Below is a small trained network, with its code and all its weights. Each question gives an input and a target symbol and asks what happens when units are switched off, that is, made to give their printed mean instead of their output.

import numpy as np


def w(rows, s, z=0):
    codes = np.array(rows[::2]) - 128.0
    scale = np.full(codes.shape[1], s)
    scale[-1] = z or s
    return codes * scale


def norm(h):
    return h / np.sqrt((h * h).mean(-1, keepdims=True) + 1e-5)


def f(y):
    return y / 2 * (1 + np.tanh(0.7978845608 * (y + 0.044715 * y**3)))


def softmax(a):
    e = np.exp(a - a.max(-1, keepdims=True))
    return e / e.sum(-1, keepdims=True)


def log_softmax(a):
    a = a - a.max(-1, keepdims=True)
    return a - np.log(np.exp(a).sum(-1, keepdims=True))


def net(x, mask):
    ids = ['αδζηθλξτ'.index(c) for c in x.split()]
    T = len(ids)
    res = E[ids] + P[:T]
    u = 0
    for l in range(2):
        r = norm(res)
        for j in range(2):
            rows = slice(2 * j, 2 * j + 2)
            q, k, v = (r @ M[l][rows].T for M in (Q, K, V))
            z = softmax(np.where(np.tri(T) > 0, q @ k.T / 2**0.5, -1e9)) @ v
            o = O[l][rows]
            res = res + np.where(mask[u + j], z, o[:, -1]) @ o[:, :-1]
        u += 2
        y = f(norm(res) @ A[l][:, :-1].T + A[l][:, -1])
        res = res + np.where(mask[u : u + 8], y, B[l][:, -1]) @ B[l][:, :-1]
        u += 8
    return log_softmax(norm(res)[-1] @ U[:, :-1].T + U[:, -1])


Q, K, V, O, A, B = {}, {}, {}, {}, {}, {}
E = w([
[86,103,144,153,236,112,105,162,101,139],'α',
[118,192,159,33,158,141,94,104,97,148],'δ',
[130,72,184,123,163,116,163,133,101,1],'ζ',
[86,175,120,152,96,150,124,97,81,120],'η',
[128,164,128,217,133,56,170,130,124,160],'θ',
[46,74,94,93,92,158,129,134,77,116],'λ',
[175,127,123,123,130,139,203,183,65,142],'ξ',
[213,90,54,148,187,128,168,88,131,148],'τ',
],0.02)
P = w([
[100,215,2,118,151,184,84,120,116,19],'0',
[110,158,48,171,99,119,124,109,68,69],'1',
[169,153,127,141,104,219,108,137,98,72],'2',
[150,105,167,132,124,212,135,121,115,94],'3',
[177,90,195,125,122,197,146,115,112,123],'4',
[183,58,220,136,127,152,151,112,90,175],'5',
[173,47,237,139,129,171,164,102,117,207],'6',
[169,40,242,136,123,184,198,92,139,213],'7',
[165,26,235,129,151,153,214,85,116,247],'8',
],0.007)
Q[0] = w([
[81,124,119,153,120,189,194,117,118,153],'0.h0',
[184,145,33,124,54,115,77,207,255,98],'0.h0',
[60,111,167,87,167,138,180,146,116,159],'0.h1',
[122,158,143,147,144,110,113,118,102,105],'0.h1',
],0.0099)
K[0] = w([
[173,96,95,75,133,72,145,139,92,185],'0.h0',
[112,198,91,124,162,93,90,159,103,2],'0.h0',
[123,107,171,132,107,132,120,107,109,151],'0.h1',
[137,122,123,145,87,132,152,114,139,139],'0.h1',
],0.0094)
V[0] = w([
[158,112,175,123,82,145,99,253,32,128],'0.h0',
[177,211,153,186,155,83,142,128,153,132],'0.h0',
[153,114,131,204,124,235,166,129,106,156],'0.h1',
[148,89,199,149,123,98,139,127,122,72],'0.h1',
],0.0062)
O[0] = w([
[56,135,125,66,105,120,210,211,29,82,252],'0.h0',
[93,183,147,215,196,150,216,124,128,67,95],'0.h0',
[49,85,199,183,82,195,137,61,84,149,188],'0.h1',
[143,92,212,2,117,52,214,96,225,188,144],'0.h1',
],0.0056,0.0041)
A[0] = w([
[121,154,89,199,15,71,189,81,112,88,189],'0.n0',
[56,165,86,108,99,136,215,171,125,184,86],'0.n1',
[188,75,145,152,88,137,113,93,62,162,199],'0.n2',
[168,178,73,176,157,138,185,84,95,158,115],'0.n3',
[92,164,140,254,95,141,164,216,187,109,118],'0.n4',
[22,38,106,100,110,140,57,166,171,80,252],'0.n5',
[146,76,110,122,125,67,108,182,168,190,45],'0.n6',
[178,94,72,127,109,142,211,210,125,221,127],'0.n7',
],0.0066,0.0024)
B[0] = w([
[156,184,156,19,105,239,75,126,87,67,219],'0.n0',
[20,122,105,126,169,142,129,146,165,192,206],'0.n1',
[115,129,8,145,132,180,93,77,131,89,252],'0.n2',
[84,184,110,164,129,179,84,108,183,113,202],'0.n3',
[165,234,144,114,115,84,232,79,97,173,170],'0.n4',
[184,168,101,174,70,109,91,136,132,186,244],'0.n5',
[125,99,255,176,116,94,100,148,193,132,99],'0.n6',
[116,155,95,160,76,222,145,204,106,144,225],'0.n7',
],0.0083,0.0032)
Q[1] = w([
[102,154,128,8,131,179,94,123,45,166],'1.h0',
[171,109,123,200,184,68,112,149,144,102],'1.h0',
[102,132,121,112,99,106,124,115,194,102],'1.h1',
[154,66,144,98,170,87,152,165,172,161],'1.h1',
],0.011)
K[1] = w([
[102,120,161,97,91,71,114,156,113,2],'1.h0',
[172,144,130,101,125,195,163,105,120,236],'1.h0',
[60,165,114,125,128,115,69,138,120,81],'1.h1',
[145,132,151,140,112,54,129,150,123,32],'1.h1',
],0.0076)
V[1] = w([
[107,224,88,105,105,119,89,143,167,163],'1.h0',
[40,120,194,122,157,134,64,113,115,187],'1.h0',
[235,2,117,90,157,167,226,96,90,93],'1.h1',
[79,72,245,79,103,96,85,50,146,40],'1.h1',
],0.0071)
O[1] = w([
[93,54,164,59,168,102,148,64,147,153,20],'1.h0',
[104,192,149,57,146,54,33,87,81,70,8],'1.h0',
[163,48,86,100,125,174,159,144,224,2,225],'1.h1',
[28,127,216,57,85,113,99,43,128,38,5],'1.h1',
],0.0075,0.003)
A[1] = w([
[119,64,69,68,2,125,34,181,152,113,125],'1.n0',
[144,191,92,48,119,142,141,86,111,109,178],'1.n1',
[133,163,173,73,185,34,39,45,107,178,99],'1.n2',
[185,126,241,63,179,140,130,110,160,108,45],'1.n3',
[92,196,118,127,97,147,104,105,111,200,217],'1.n4',
[193,80,114,220,210,21,65,235,113,216,4],'1.n5',
[124,61,151,135,110,202,112,34,51,109,121],'1.n6',
[83,11,138,126,175,94,163,36,162,57,172],'1.n7',
],0.0077,0.002)
B[1] = w([
[136,142,225,128,102,34,200,146,183,213,193],'1.n0',
[69,31,97,158,162,86,143,126,187,74,215],'1.n1',
[174,2,155,25,190,190,214,109,162,71,206],'1.n2',
[94,64,85,172,159,71,180,74,131,180,193],'1.n3',
[149,152,139,151,80,37,102,104,137,119,253],'1.n4',
[33,170,225,186,123,128,3,203,220,51,182],'1.n5',
[114,169,138,20,127,148,9,115,115,139,222],'1.n6',
[153,216,84,193,75,137,125,175,130,179,224],'1.n7',
],0.0089,0.0053)
U = w([
[44,159,236,156,210,118,77,177,213,132,107],'α',
[70,76,131,21,241,95,157,68,167,179,249],'δ',
[77,138,50,126,77,11,153,116,215,4,35],'ζ',
[51,193,95,53,99,150,24,51,69,111,22],'η',
[90,233,160,183,193,49,201,27,115,160,144],'θ',
[172,115,131,94,66,9,90,136,138,254,204],'λ',
[88,140,120,89,143,145,201,248,39,126,83],'ξ',
[244,101,65,191,159,152,58,87,213,163,110],'τ',
],0.0057,0.0017)

Each question gives the input, a string of symbols that net reads in full, and the target symbol t.
The units are the heads (2 rows each of Q, K, V and O) and the neurons (one row each of A and B). Each row of codes is followed by its name. A weight is (code - 128) times the scale printed after its matrix; where a second scale follows, it is the last column's (O, A, B and U).
mask holds one flag per unit, layer by layer, with each layer's heads first. A switched-off unit (its flag False) gives its mean, the last column of its rows in O or B, instead of its output. The means were averaged over made-up inputs and are rounded, as every weight is.
A unit's drop is (log p(t) with every unit on - log p(t) with that unit switched off) / (log p(t) with every unit on - log p(t) with every unit switched off).
The circuit of an input: a set's keep is (log p(t) with only the set's units on - log p(t) with every unit switched off) / (log p(t) with every unit on - log p(t) with every unit switched off). Starting from the 12 units with the biggest drops (on a tie, the unit counted first), units are removed one at a time, each time the one whose removal leaves the highest keep (on an exact tie, the one counted first), for as long as the keep stays at least 0.8.
circuit, biggest first: the units of the circuit, biggest drop first
most important unit: the unit with the biggest drop
top k neurons: the k neurons with the biggest drops, biggest first
k most important neurons of layer l: the k neurons of layer l with the biggest drops, biggest first
heads that matter: for each layer, one digit per head in row order, 1 if its drop is at least 0.15 and else 0, layers parted by /
input δ δ δ ζ θ α τ λ, target τ: circuit, biggest first => [0.h0; 0.n5]
input ζ λ δ η η δ ξ α δ, target ξ: circuit, biggest first => [1.h0; 0.h0]
input δ α ξ δ η η ζ, target η: most important neuron of layer 1 => [1.n6]
input α δ λ θ λ ζ δ ξ ζ, target ζ: circuit, biggest first => [1.h1; 1.n7; 0.n7]
input α δ α θ λ, target λ: circuit, biggest first => [1.n0; 0.n5]
input η δ ζ, target η: heads that matter => 00 / 01
input λ ζ δ, target λ: 2 most important neurons of layer 0 => [0.n5; 0.n7]
input δ δ α ζ η η η δ, target η: heads that matter => 01 / 11
input ζ δ α, target ζ: top 3 neurons => [0.n3; 1.n7; 0.n2]
input τ δ ζ δ δ, target ζ: top 3 neurons => [1.n1; 0.n7; 0.n5]
input α δ ξ ζ, target ξ: heads that matter => 10 / 00
input η τ ξ ζ λ δ, target λ: heads that matter => 10 / 10
input δ ξ ζ α λ λ η, target λ: heads that matter => 10 / 00
input ξ δ λ δ δ δ δ τ ζ, target τ: most important unit => 0.h0
input λ ζ δ δ, target ζ: circuit, biggest first => [1.n1; 1.n4]
input ζ η α θ λ ξ τ θ λ, target τ: circuit, biggest first => [1.h1; 0.n5]
input τ τ ζ α λ α ζ, target ζ: 2 most important neurons of layer 1 => [1.n7; 1.n3]
input ζ α η θ η, target θ: heads that matter => 10 / 11
input δ δ θ, target θ: circuit, biggest first => [0.n4; 1.h0]
input ζ τ ζ δ ζ τ η τ θ, target τ: circuit, biggest first => [1.h1]
input δ ζ α, target ζ: top 2 neurons => [1.n7; 0.n7]
input α ζ λ α, target λ: heads that matter => 11 / 01
input ξ ζ ξ ξ η, target ξ: heads that matter => 10 / 11
input δ τ ξ δ α δ, target δ: heads that matter => 00 / 00
input α λ α ξ α ζ η α, target η: heads that matter => 01 / 11
input ζ δ δ α, target δ: heads that matter => 00 / 11
input λ δ α ζ ξ ξ α, target ξ: most important unit => 0.h0
input δ τ δ, target δ: heads that matter => 00 / 10
input δ ζ λ η θ δ δ, target θ: top 2 neurons => [1.n2; 0.n7]
